The four nearest rows among all rows above each row, by straight-line distance, nearest first (none for the first five rows):
1: [-1.61  2.27  1.23 -4.41  0.24 -2.65  0.88 -0.98 -0.47  1.03 -0.35 -1.65
  0.69  1.92  3.88  2.47 -0.19 -3.37  1.90 -2.56  2.50 -1.77 -3.93  0.17
 -0.46 -1.57  0.45  1.91 -0.52  3.08  1.06  0.02  3.37 -1.81]
2: [-4.15  1.91  1.90 -3.98 -0.39 -3.20  1.26  2.03  1.84 -0.54 -1.37 -3.07
  1.84  2.41  3.13  6.26  2.21 -2.70 -0.65  1.71  3.30  0.75 -3.62 -0.50
  0.72 -2.86  0.55  1.57  0.04  3.40  5.05  0.65  5.13  1.48]
3: [-4.45 -0.40 -0.63  1.27 -0.02  2.08  1.19  1.76  1.84  1.24 -1.18 -0.86
 -0.58  5.42  1.85  1.50  1.84 -1.77  1.15  3.31  1.46  1.61 -3.52 -0.68
  1.94  4.17  0.16 -0.12 -3.42 -3.24  3.61 -0.66 -9.99  1.19]
4: [-4.88  1.85  0.36  0.35  0.94  0.83  1.58 -1.41  0.57 -1.08 -1.35 -2.03
 -0.40  1.48  3.12  2.29  2.48 -1.65  0.10  0.06  0.43  0.13 -2.26  0.41
 -0.37 -0.42  2.82  1.48 -2.28  2.36  3.40  0.15  1.61 -0.17]
5: [ 1.54 -1.44  0.84  3.95  1.62  1.51 -0.44  1.77 -2.05 -1.48 -0.48 -2.32
  0.55  3.26 -0.78 -1.60 -2.73  1.60 -0.16  4.45 -1.51  2.78  1.10  0.47
  2.29  1.84 -1.60 -2.47 -2.04 -8.93 -2.92  0.63 -5.07  0.59]
6: [-0.02  3.90  1.76 -0.21 -1.05 -4.34 -0.47  5.16 -1.16 -1.43 -7.23 -3.09
  3.00  7.97  2.98  7.72  1.44 -0.22  0.75 -0.20  0.38  5.31 -0.98  1.19
  5.67 -0.72 -5.86  1.70 -5.55  1.75 -2.91 -1.17  6.73  1.88]
2 1 4 5
7: [-1.32  1.75  0.32  2.59  0.08  2.26  2.01  2.33 -4.70 -0.74 -2.49 -2.11
  0.92  4.24  1.32 -3.25 -0.11  3.29 -1.16  3.19 -2.26 -0.05  1.55  3.20
  0.00  0.11  1.17  0.40 -1.29 -4.61  2.76 -0.80 -5.07  0.71]
5 3 4 1
8: [-3.31  0.82  1.72 -0.64 -0.90 -0.79  0.83  3.39 -0.76  0.86 -3.30 -0.83
  2.03  3.83  0.88  3.30 -0.58  0.86 -0.95  0.93 -0.08  2.88 -2.90  1.19
  3.05  0.81 -1.76 -1.22 -2.03  0.82 -0.40 -1.12  1.95 -1.25]
4 1 2 6
9: [ 3.69  1.20  1.35  3.57 -0.23  1.40  1.44  4.00 -1.77 -0.65 -2.18 -0.18
  2.37  4.99 -2.63 -2.94 -1.01  3.96  2.33  3.11 -1.83  4.32  2.76  1.73
  2.89  3.39 -0.91 -2.55 -0.30 -5.70 -1.46 -0.50 -4.32  1.87]
5 7 8 3
10: [-3.89  3.19  0.95  0.36 -0.49 -2.93 -0.01  4.50  0.55 -1.38 -3.36  0.05
 -0.66  5.19  2.03  2.67 -0.09 -0.10  0.98  0.90  2.30 -0.08 -0.83  1.14
  2.56  0.04 -2.78  1.72 -1.64  1.83  2.17 -0.38  3.77 -2.29]
8 4 2 1
11: [ 3.32  0.56 -1.78  0.55 -0.90 -3.54  0.80  2.97 -0.47 -0.11 -3.01 -2.16
  3.80  4.00  1.77  1.50 -3.49 -0.64 -2.28  0.05 -1.32  2.18 -0.53  0.65
  3.14  0.37 -3.60  0.04 -0.91  1.52 -2.49 -0.15  3.70  2.89]
8 10 6 1
12: [ 3.41 -3.64  0.48  3.17 -2.26 -1.42  2.24  2.15 -1.18 -0.66  1.15 -1.48
  1.70  2.79 -2.03  0.25 -2.07 -2.36  1.32 -0.90  1.76  2.24 -0.56  1.95
  1.91  2.49 -2.07 -1.33 -1.08 -5.09 -5.54 -2.71 -0.71  5.70]
5 11 9 8
13: [-0.82  1.16  0.97  1.60 -2.05  0.34 -1.43  2.92  3.31 -0.60 -2.31 -1.91
  1.38  3.44  1.93  7.37  1.31 -2.40 -0.06 -1.77  2.21  1.24 -3.56  0.50
  2.40 -2.71 -0.54 -0.62 -3.22  2.06 -0.01 -0.51  3.61  1.05]
8 10 2 4
14: [ 2.41 -0.50 -0.43 -0.25  1.38 -4.30  0.76  4.54  4.07  1.04 -0.47 -1.54
  0.18  0.93  0.96  5.09 -0.24 -4.42 -1.54 -2.14  2.93 -1.01 -4.72  1.14
  2.44 -2.22 -0.55 -1.10  0.54  2.39 -6.66 -3.06  5.59  4.53]
13 11 1 8
15: [ 2.26 -0.65  2.49  1.51 -2.43 -3.04  0.76  3.01  0.53  1.56  0.01 -1.87
  1.11  0.93 -1.14  1.51 -0.41 -3.53  1.22 -1.89 -0.96  2.03 -0.97  0.39
  4.41  1.36 -0.86 -2.39 -0.59 -0.55 -2.61 -0.71  2.12  4.18]
12 11 8 14
16: [-1.69 -1.64  1.35 -0.57 -1.93 -3.45  1.81  1.43 -1.68 -1.39 -0.13 -1.87
  2.33  2.48  0.53  3.00 -0.50 -2.02 -2.02 -0.22  0.58  4.30 -2.33 -0.07
  3.08 -0.39 -1.14 -1.52 -0.82  1.54 -5.30 -1.94  3.73  3.73]
15 11 8 14
17: [ 3.23  2.12  0.81  0.26 -2.53 -4.48 -0.05  1.34  2.80 -1.00 -0.68 -0.51
  0.03 -0.05 -0.48  4.51 -0.42 -1.94 -1.35 -2.39 -0.53  3.93 -1.40 -1.15
  2.91 -2.16 -0.72  0.33 -1.78  0.05 -5.60  0.53  3.43  3.20]
15 16 11 14
18: [ 1.96 -0.29  0.58  2.97 -4.18 -0.43  1.25  4.38  0.68 -0.39 -1.14 -3.79
  2.24  2.71  0.44 -0.46 -4.92 -3.27  1.84  0.62 -0.92  2.90 -0.49  2.36
  2.96  3.24 -1.89 -2.88 -2.45 -3.49 -3.04 -2.41  1.69  5.24]
12 15 11 16
19: [ 2.05 -0.99 -0.47  2.93  0.95  1.88  0.31 -2.08 -3.66 -0.77 -4.07 -3.13
  1.16  4.63 -0.79 -3.69 -2.99  7.40  1.51  5.82 -1.47  0.27  0.23  1.25
  2.52  2.80 -0.37 -0.48 -3.04 -4.66 -0.26  0.52 -8.29 -2.30]
5 7 9 3
20: [ 0.68  1.08  2.37 -1.53 -0.45 -0.06  1.29  3.57  2.19  0.25 -2.28 -3.16
  2.40  4.63  0.28  6.67  1.50 -1.56 -1.60  0.79  3.48  1.03 -4.86  2.61
  2.56 -2.67 -2.92 -0.29 -1.95 -1.39 -0.83 -1.59  4.27  2.77]
13 8 16 2
21: [-8.18  4.15  1.94  0.25  0.39  2.68  0.69  1.68 -1.85 -2.20 -2.59 -0.80
  0.14  4.19  2.17 -0.95  5.29  4.50 -1.60  3.15  0.84 -1.24  1.31  0.98
  1.81 -1.50  0.93 -0.24 -1.33 -3.39  4.57  2.19 -3.29 -7.94]
7 4 10 8
22: [-8.50 -0.23 -0.64 -0.77  1.36  3.54  0.56 -2.72  0.14 -2.12 -3.61  0.32
 -2.57  0.97  2.45 -1.25  2.77  4.68 -1.11  3.65 -1.29 -1.90  1.13  0.10
 -0.05  1.05  2.05 -2.26 -0.56 -1.78  6.06 -0.38 -4.71 -5.94]
21 4 7 3
23: [-0.43  3.27  0.32  2.10  1.56  0.92  1.44  2.81 -3.57 -0.44 -2.24 -1.39
  2.31  3.51  0.63 -3.09 -0.43  2.51 -0.04  1.19 -0.21 -0.81  1.22  1.64
  1.04 -1.04 -2.35 -0.97 -1.33 -2.30  1.76  1.26 -2.24 -1.60]
7 9 8 5
24: [ 5.87  0.29  2.78  3.59 -2.69 -1.54  1.80  3.20 -1.58 -0.56 -2.91 -1.21
  4.56  3.16 -2.84 -0.30 -3.26  2.54 -0.09  1.12 -2.18  4.93  0.29  0.52
  5.93  1.20 -3.65 -3.30 -1.68 -9.40 -7.29 -0.20  1.67  6.93]
12 18 9 5
25: [ 1.40 -1.12  0.85  4.17  0.19  0.17  1.10  0.60 -3.28 -0.90 -3.19 -2.46
  1.03  4.76  0.42 -1.54 -1.78  3.02 -0.07  3.57 -1.81  0.75  3.65  1.83
  1.69 -0.22  0.01 -2.91 -0.99 -3.23  1.93 -1.09 -3.23  0.14]
7 23 9 5
26: [-2.21  1.12  1.85 -1.89 -0.13 -3.80  1.23  0.43 -2.37 -2.33 -2.84 -2.73
 -0.52  2.85  2.13  4.86  0.25 -0.26 -0.89 -0.15  2.74  1.99 -0.91  0.03
 -0.69 -2.23 -0.24  2.22 -0.60  4.38  2.42  0.07  6.14 -1.19]
2 1 10 4
27: [-4.14  3.29  0.48  0.12 -0.24 -0.83  1.29 -0.12 -0.84 -0.82 -3.31 -2.75
  0.10  5.14  1.56  2.16  3.75 -0.67 -1.50  0.75  2.43 -0.35 -1.20  1.89
  1.38  0.87  2.38 -0.28 -1.04  0.79  3.17  0.86  1.35 -1.68]
4 10 8 26
28: [-2.88  1.23 -1.84 -2.60  0.39 -4.37  1.21  3.28  0.88 -1.65 -1.45  2.85
  0.90  4.14  3.79  5.45  2.72 -4.62 -2.26 -1.39  1.74  2.30 -2.78 -1.20
  1.84 -3.47 -1.77  2.05  0.26  4.17  1.91 -0.24  8.88  0.61]
2 26 10 13
29: [-8.77  2.17 -1.35 -2.98  2.74  3.66 -0.57 -1.85  0.49 -0.62 -3.19 -2.48
 -2.71 -0.35  2.33  0.47  3.57  1.71 -1.34  1.97  1.14 -4.28  0.62  0.45
 -1.57  0.26  3.64  0.49 -0.84  1.12  5.67  2.18 -4.31 -8.26]
22 21 4 27
30: [ 0.78 -0.40  0.79  2.70  0.20  3.72 -0.65  0.85 -2.66  0.25 -0.68 -1.81
 -1.99  2.58 -0.92 -5.10 -2.14  2.43 -1.70  1.84 -4.41  0.22  0.54  0.95
  1.11  4.05  0.46 -2.32 -1.40 -8.71  0.58 -1.66 -9.37 -1.19]
5 7 19 25
31: [ 0.67  1.01  0.78  1.78 -1.97 -0.18  2.39  4.63 -1.53 -0.06 -0.30 -1.99
  1.28  2.77  1.45  1.27 -1.20 -3.93  0.97 -0.34  1.54  1.47 -1.49  1.50
  4.46  1.01 -1.94 -1.82 -0.47 -1.79 -1.79 -1.68  2.71  2.07]
15 18 16 8
32: [ 0.01  0.30  2.66  3.56 -2.78  2.23  1.18  2.62 -1.22 -0.67 -0.62 -1.46
  0.34  4.56 -3.97  1.98 -3.25 -1.38 -0.34  0.31  1.22  1.85 -0.27 -1.22
  2.82  4.57 -1.83 -4.09 -2.32 -2.61 -1.47 -0.70 -0.23  0.83]
31 18 15 12
33: [ 3.66 -0.64  1.09  0.74 -1.43 -3.63 -0.18  3.94  0.10  1.67  2.79 -3.67
  3.80  6.79 -1.67  2.47 -2.16 -2.25 -0.18 -2.70  0.38  0.42 -2.06  0.19
  4.47  1.84 -3.41 -0.33 -0.01  1.95 -4.26 -1.31  4.80  3.61]
15 11 31 16
34: [ 2.02  0.07 -1.28  4.82 -0.37  1.28  1.93  3.22 -2.73 -2.46 -1.95 -0.02
 -0.89  4.00 -0.77 -1.53 -1.99  3.29  1.41  3.78 -1.79  1.06  1.07 -0.19
  1.78  2.02 -2.37 -3.13 -1.75 -9.68 -3.36 -1.00 -4.36 -0.31]
5 9 25 30
35: [-0.45  2.12  2.08 -0.94 -0.20 -5.55 -0.74  2.13 -2.55 -0.80 -2.72 -2.42
  0.73  2.62  1.88  2.82 -0.14  0.50 -0.69 -2.75 -0.61  1.16  3.41  0.44
  0.49 -1.98 -1.71  0.28 -1.27  5.61 -3.30 -0.04  0.48 -2.83]
26 8 10 11
36: [ 1.74 -1.67 -0.48  1.10 -0.08 -2.45 -0.03  2.83 -0.29 -3.06 -0.98 -1.55
  2.88  2.61 -1.42  0.53 -2.50 -1.35  2.94 -0.91 -0.98  0.81 -0.07 -0.05
  1.12  1.76 -3.68 -0.44 -0.78  1.58 -0.63  0.51  5.09  0.06]
11 31 15 33
37: [-2.32 -0.01 -1.14 -1.13  1.15  0.17 -0.87 -0.14  1.80  1.10 -0.17 -1.94
  0.00  2.90 -1.72  4.17  1.75 -2.81 -1.77 -3.45  2.59 -2.09 -4.46  0.25
 -1.11  1.10  0.05 -0.41 -3.44 -0.03 -2.36  0.26  3.95 -0.55]
13 1 4 20
38: [ 3.27  1.65  0.76 -0.45 -0.22 -2.31  0.89  4.70  1.01 -1.52 -0.84 -1.08
  2.96  1.07  1.14  4.86 -2.36 -3.67 -1.29 -1.02  2.76  1.48 -4.35  1.16
  4.65  1.18 -0.47 -3.18 -0.09 -0.80 -4.34 -2.13  4.37  5.20]
14 31 15 16
39: [-4.50  3.30 -0.61 -3.79  0.07 -1.17  0.55  1.06  2.06  1.06 -0.94 -0.93
 -2.91  2.97  4.87  3.19  2.71 -4.75 -2.08 -3.05  3.03 -1.23 -1.81 -1.11
  0.22 -4.89  2.31 -1.10  0.20  3.28  5.57  0.03  5.15 -0.99]
2 1 4 28
40: [ 0.79  0.24  2.34  2.95  0.59  1.57  0.25 -1.31 -3.54 -1.56 -4.15 -2.24
  2.91  5.49 -0.55 -3.55  1.71  5.53  0.64  3.26  0.09 -0.69  3.96  2.25
 -0.04  1.94 -1.12 -0.70 -2.15 -4.16  0.47  0.11 -5.72 -1.38]
25 19 7 23
41: [ 2.78  1.76  2.31  4.00  1.76 -1.43  0.25 -1.07 -5.82  0.89 -4.94 -3.39
 -0.55  2.44 -1.89 -4.34 -0.37  6.77  2.20  2.72 -2.92  1.30  5.62  1.86
  0.65  0.38  0.24  0.11 -2.93 -2.14  0.29  0.10 -6.69 -2.69]
40 19 25 7
42: [-5.33  2.38  1.10 -0.77 -1.10 -0.80 -0.20  1.49  0.47 -0.37 -2.27 -3.01
  0.46  3.21  1.22  2.11  1.50 -1.38 -1.27 -0.73  1.90 -0.17 -1.46  0.39
  0.24 -1.08  0.14  2.84 -3.42  2.07  0.19  0.26  3.97 -0.37]
4 27 10 26
43: [-0.44  2.94  1.19  3.54  2.25  2.09  0.26 -0.33 -5.28 -2.32 -3.78 -4.03
  1.24  2.45  1.06 -2.86 -2.75  3.62  1.53  3.77 -1.36  2.39  4.33  0.79
  2.33 -0.89 -0.91 -1.23 -0.28 -4.19  0.57 -1.90 -4.84  2.96]
25 7 40 23
44: [ 1.23  1.12 -0.05  2.05 -0.55 -2.47 -0.53  2.49  2.80  0.69 -2.69 -5.15
  2.20  1.21 -1.16  3.12 -2.41 -2.98  1.37 -1.74  0.68  2.12 -3.85  1.48
  2.91  0.87 -0.92 -1.95 -2.58 -0.78  0.27 -1.85  4.09  5.02]
15 38 31 18
45: [ 2.11 -2.37  0.64  5.30 -1.97  3.67  3.29  3.27 -1.15 -0.72  1.43  0.05
  3.08  1.50 -1.24 -0.48 -2.12  0.09  0.80  4.27 -1.16  1.88 -4.12  0.90
  3.09  6.01  0.34 -4.59 -0.93 -9.99  1.59 -0.03 -3.09  4.42]
5 34 9 32
46: [-0.09 -0.64  1.95  3.41  0.15  1.51 -1.34 -0.52 -4.55 -0.66 -3.08 -1.66
  1.03  0.44 -0.98 -4.88 -1.37  4.58  0.20  3.06 -2.79 -1.35  2.00  0.49
  0.36  3.63  0.37 -1.48 -2.34 -6.12 -1.09  0.81 -9.03 -2.77]
30 19 40 41
47: [-2.72  0.81 -0.08 -0.21 -0.83  0.68  0.66 -2.55  0.05  1.89 -0.31  1.65
  0.36 -0.23  0.74 -1.65  1.36 -2.52 -0.58  2.31  1.83 -0.87 -2.31  0.34
 -1.43  1.23  1.37  0.14  0.16 -4.09  1.91 -0.33 -2.59 -0.87]
4 27 23 3
48: [-2.73  1.96  2.23  1.28 -3.21  2.71  3.30  5.17  2.46  0.31 -2.87 -4.14
  3.85  9.99  0.39  8.19  1.65 -4.34 -0.31  3.98  3.90  1.97 -5.52  2.01
  8.66  5.79 -2.21 -3.32 -1.58 -7.52 -0.92 -2.19  2.85  6.45]
20 31 38 32
49: [ 2.91 -0.37  0.99  4.25  1.46  0.60 -1.11 -0.71 -6.17 -0.95 -3.33 -5.41
 -0.23  2.27  1.77 -5.60 -3.29  6.59  2.26  4.81 -5.09  3.26  3.05  1.69
  0.13  3.21 -1.02 -1.43 -2.55 -1.82 -2.06 -1.47 -5.06 -3.51]
41 19 46 25
50: [ 0.93 -0.69  0.27  2.12  0.07  0.59  2.28  0.70 -4.46 -0.95 -3.91 -0.67
  0.72  1.91 -1.34 -3.41 -0.47  3.71 -0.01  3.20 -1.90  2.81  0.63  1.55
  0.17  1.50 -0.72 -0.62 -0.80 -3.89  0.57  0.94 -3.35 -2.12]
25 7 23 40
51: [ 5.31 -0.16  1.74  3.38 -2.11 -2.99 -0.08  2.39 -4.53 -0.36 -4.48 -0.97
  3.34  3.01 -4.10 -0.89 -2.86  3.11  0.51  1.04 -4.47  3.62  3.93  0.98
  4.57 -0.06 -3.32 -3.23 -3.57 -7.46 -6.93 -1.04 -0.41  1.16]
24 9 34 5
52: [ 0.58 -0.87 -0.42  5.06 -1.29  1.28  1.40  0.59 -2.18 -2.93 -1.47 -5.54
  1.15  3.52  0.60 -2.40  1.49  3.92  0.93  5.74 -3.27  1.65  3.89  1.98
  1.40  5.58 -0.75 -2.12 -3.04 -9.20 -0.57  0.56 -6.48 -1.71]
5 34 46 40
53: [ 2.39 -1.83 -0.47  3.72 -1.57  0.60  2.37  2.00 -1.50  0.12 -1.18 -2.21
  1.10 -1.38 -2.56 -1.71 -0.52  1.07 -1.73  2.26 -4.11  1.32  2.52  1.57
  0.81  3.94 -0.34 -3.67 -2.64 -8.55 -4.17 -3.12 -6.14 -1.17]
5 34 30 52
54: [-2.89  2.52  2.09 -1.13 -2.88 -2.75  1.38  3.52  2.83  0.84 -1.17 -1.03
  0.77  1.93  1.07  5.25  3.35 -4.34 -3.24 -2.11  3.91 -1.96 -5.09 -1.44
  0.24 -0.37 -0.27 -2.09 -3.02  2.07  4.61  0.78  6.12  2.32]
2 13 39 42
55: [ 3.78  0.91  2.04  3.38 -0.26  1.32  0.18  0.39 -4.10 -0.53 -4.77 -1.26
  1.04  4.15 -1.42  0.46 -1.35  2.14  1.49  1.53 -3.27  3.31  1.85  0.41
  2.83  3.82 -5.06 -3.62 -2.48 -9.82 -6.67 -2.39 -4.23  1.98]
34 51 5 9
56: [-0.03  0.51 -1.13  2.01 -2.48 -1.00  0.60  0.93  1.23  0.43  1.52 -4.63
  0.77  0.96 -1.95  1.64 -2.52 -2.70  0.37  1.38  1.29  0.85 -2.31 -0.77
  3.73  1.59  0.33 -1.54 -0.62  0.21 -1.15 -0.57  0.81  1.50]
15 31 44 32
57: [ 0.10  0.79  2.09 -0.44 -2.20 -6.75 -1.18  3.68 -0.60 -2.18 -4.06 -2.89
  2.28  3.92  2.78  6.97 -0.22 -1.93  0.81 -1.39  2.10  2.26 -1.94  2.14
  4.48 -3.17 -2.86  1.64 -0.98  3.59 -0.98  0.12  5.82  1.80]
6 13 26 20
58: [-3.84  0.47 -0.16 -2.42  0.07 -4.34  1.67  1.15  0.50 -2.42 -2.36  1.54
  0.27  3.44  1.89  1.70  2.64 -5.93 -0.15 -3.12  2.94  1.43 -2.65  0.06
  0.46 -1.48  0.32  0.36  1.66  3.94  1.16  1.56  5.84  0.93]
28 1 26 2
59: [ 2.01  1.68  0.15 -0.36 -0.42 -2.17  1.59  3.50  0.90 -0.08 -0.44 -2.53
  2.73  3.44 -1.23  1.51 -1.93 -4.38  1.12 -0.90  1.89  0.69 -1.88 -0.56
  2.79  0.90 -0.50 -3.39 -0.92 -0.57 -1.02 -1.33  2.82  3.03]
31 15 44 56
60: [-4.03  0.64  0.30 -0.56 -0.62 -1.16  0.86 -0.22  3.03 -0.36 -3.03 -1.51
 -1.03  4.12  0.66  3.02  0.00 -5.03 -1.21 -0.38  1.60  0.67 -4.34 -0.93
  1.50 -2.37 -1.72 -0.21 -1.17  1.57  2.37 -1.87  4.78  1.83]
42 13 58 2
61: [ 2.01  2.22  0.85  1.19 -0.70 -4.68  0.76  3.18  1.08 -1.85 -2.19 -2.35
  1.99  4.62 -0.31  4.12  0.05 -2.37  0.28 -2.88  1.53  0.93 -0.91  0.95
  1.43 -2.88 -1.95  1.42 -2.48  1.97 -1.74  1.03  6.81  3.34]
57 17 13 11
62: [-1.78  2.35  0.96 -0.62  2.66  2.36 -0.89 -0.41 -2.99  0.21 -1.14 -1.50
 -1.70  2.22  0.22 -3.62  0.78  5.09  0.05  3.93 -1.45 -0.15  2.50 -0.90
  1.73 -0.53 -0.16 -1.52 -1.83 -1.14  2.30 -1.19 -2.91 -3.61]
23 50 7 25
63: [ 1.87 -1.81 -0.20  3.94 -1.44  1.15  1.26  0.54 -1.98 -0.36  2.22  2.18
  1.34 -1.43 -4.31  0.09 -2.48  1.58 -0.36  2.00 -1.56  0.92  0.96 -1.21
  4.28  4.06 -1.99 -3.01 -1.93 -9.99 -3.37  0.53 -3.52  2.38]
5 53 34 45
64: [ 4.07  2.64  0.22  2.97 -3.35 -1.53  3.79  3.61 -2.53 -2.40 -3.18 -1.46
  2.95  6.07 -1.15  0.19 -1.29  1.36  1.54  4.09 -3.75  4.65  1.62  2.33
  4.88  4.03 -0.75 -1.77 -0.85 -9.83 -3.93 -0.92 -4.20  3.24]
9 55 34 24
65: [-2.74  2.62  0.87 -5.97  0.20 -1.54  1.31  5.80  2.30  1.18  0.01  0.54
  0.69  2.92  1.04  7.53  1.76 -5.46 -2.40 -0.91  4.11  2.14 -5.06 -1.65
  5.25 -3.47 -2.07 -0.94 -1.25  0.46 -2.96 -1.52  7.45  4.81]
20 28 14 38
66: [-3.34  0.23 -0.65  0.73  1.29  4.17  1.35  0.01 -2.15 -1.59 -3.65 -1.83
 -1.66  3.22  0.94 -2.89  1.74  3.39  1.45  4.10 -1.61 -0.96  2.84 -1.61
 -3.85  0.13  3.16  0.41 -0.78 -1.60  3.88  1.94 -3.42 -4.62]
62 22 7 50
67: [ 1.53  2.65  1.21  2.87  1.42 -3.85  0.07  2.76 -3.50  0.69 -5.67 -2.22
  2.53  4.72  0.67 -1.83 -1.62  5.16  0.53  3.33 -2.12  1.84  6.82  1.37
  4.03 -0.75 -2.51 -2.29  0.34 -1.65 -2.38  1.22 -4.81 -2.07]
25 41 23 43
